Below are the code and all the weights of a small trained network. Each question names an input and a class and asks about switching units off, where a switched-off unit gives its printed mean instead of its output.

import numpy as np


def w(rows, s, z=0):
    codes = np.array(rows[::2]) - 128.0
    scale = np.full(codes.shape[1], s)
    scale[-1] = z or s
    return codes * scale


def f(y):
    return np.maximum(y, 0)


def log_softmax(a):
    a = a - a.max(-1, keepdims=True)
    return a - np.log(np.exp(a).sum(-1, keepdims=True))


def net(x, mask):
    res = np.array(x, float).reshape(1, 5) / 4 @ E
    y = f(res @ A[0][:, :-1].T + A[0][:, -1])
    res = res + np.where(mask, y, B[0][:, -1]) @ B[0][:, :-1]
    return log_softmax(res[-1] @ U[:, :-1].T + U[:, -1])


A, B = {}, {}
E = w([
[175,204,89,93,138,254],'x0',
[94,216,201,144,103,135],'x1',
[126,204,124,57,102,31],'x2',
[187,92,231,51,147,143],'x3',
[71,41,126,44,132,169],'x4',
],0.0084)
A[0] = w([
[67,95,143,96,128,154,3],'n0',
[181,121,181,116,125,224,136],'n1',
[74,107,107,165,132,158,83],'n2',
[253,149,105,124,130,91,180],'n3',
[182,83,66,153,136,141,110],'n4',
[138,4,132,180,131,78,102],'n5',
[94,104,220,101,126,61,140],'n6',
[141,101,80,30,127,100,167],'n7',
[91,184,59,129,134,113,114],'n8',
],0.021,0.0042)
B[0] = w([
[140,130,198,181,167,103,168],'n0',
[136,181,151,157,194,224,214],'n1',
[140,123,57,97,103,146,180],'n2',
[148,189,241,43,180,77,202],'n3',
[135,87,81,58,116,191,186],'n4',
[94,9,143,242,144,133,254],'n5',
[139,124,96,26,76,16,234],'n6',
[148,8,191,90,176,98,217],'n7',
[110,147,99,144,59,49,199],'n8',
],0.018,0.017)
U = w([
[93,149,40,172,68,215,4],'0',
[133,61,146,26,104,108,190],'1',
[114,254,184,126,51,50,146],'2',
[89,55,181,213,144,117,159],'3',
[173,170,215,136,228,229,137],'4',
],0.0075,0.0029)

Each question gives the input, the list of numbers given to net, and the class t.
The units are the neurons (one row each of A and B). Each row of codes is followed by its name. A weight is (code - 128) times the scale printed after its matrix; where a second scale follows, it is the last column's (A, B and U).
mask holds one flag per neuron, in row order. A switched-off neuron (its flag False) gives its mean, the last column of its row in B, instead of its output. The means were averaged over made-up inputs and are rounded, as every weight is.
A unit's drop is (log p(t) with every unit on - log p(t) with that unit switched off) / (log p(t) with every unit on - log p(t) with every unit switched off).
The circuit of an input: a set's keep is (log p(t) with only the set's units on - log p(t) with every unit switched off) / (log p(t) with every unit on - log p(t) with every unit switched off). Starting from all 9 units, units are removed one at a time, each time the one whose removal leaves the highest keep (on an exact tie, the one counted first), for as long as the keep stays at least 0.8.
units of the circuit, in order: the units of the circuit, biggest drop first
k most important neurons: the k neurons with the biggest drops, biggest first
drop when u is switched off: that unit's drop, to one decimal
input [-4,2,5,5,-6], class 2: units of the circuit, in order -> (n7)
input [-3,-7,8,-3,7], class 3: 4 most important neurons -> (n5; n3; n0; n2)
input [1,-3,-5,-5,6], class 3: 3 most important neurons -> (n6; n0; n5)
input [3,3,-6,-3,-2], class 0: 4 most important neurons -> (n3; n7; n2; n0)
input [3,3,-2,-6,2], class 0: 3 most important neurons -> (n3; n6; n7)
input [7,7,7,3,1], class 4: 2 most important neurons -> (n1; n6)
input [2,1,-6,-3,-3], class 0: units of the circuit, in order -> (n3; n7)
input [0,8,6,-5,8], class 2: units of the circuit, in order -> (n5; n8)
input [1,1,-8,-5,-8], class 0: 2 most important neurons -> (n7; n6)
input [2,-7,1,4,6], class 3: 3 most important neurons -> (n7; n6; n3)
input [5,-6,-1,-8,1], class 0: 2 most important neurons -> (n6; n3)
input [1,-3,-6,-8,7], class 0: 2 most important neurons -> (n2; n4)
input [-1,-5,-7,7,3], class 3: 2 most important neurons -> (n5; n3)
input [-8,-8,-4,-3,8], class 3: units of the circuit, in order -> (n5)
input [3,7,-2,-5,-3], class 2: 3 most important neurons -> (n5; n8; n4)
input [-8,6,5,-8,3], class 2: 2 most important neurons -> (n7; n8)
input [-6,-7,-1,6,1], class 3: drop when n5 is switched off -> 5.4
input [8,7,-2,-1,-6], class 4: drop when n6 is switched off -> 0.3
input [7,6,-6,-6,-7], class 0: drop when n8 is switched off -> 0.4
input [3,-5,3,2,7], class 4: units of the circuit, in order -> (n6)
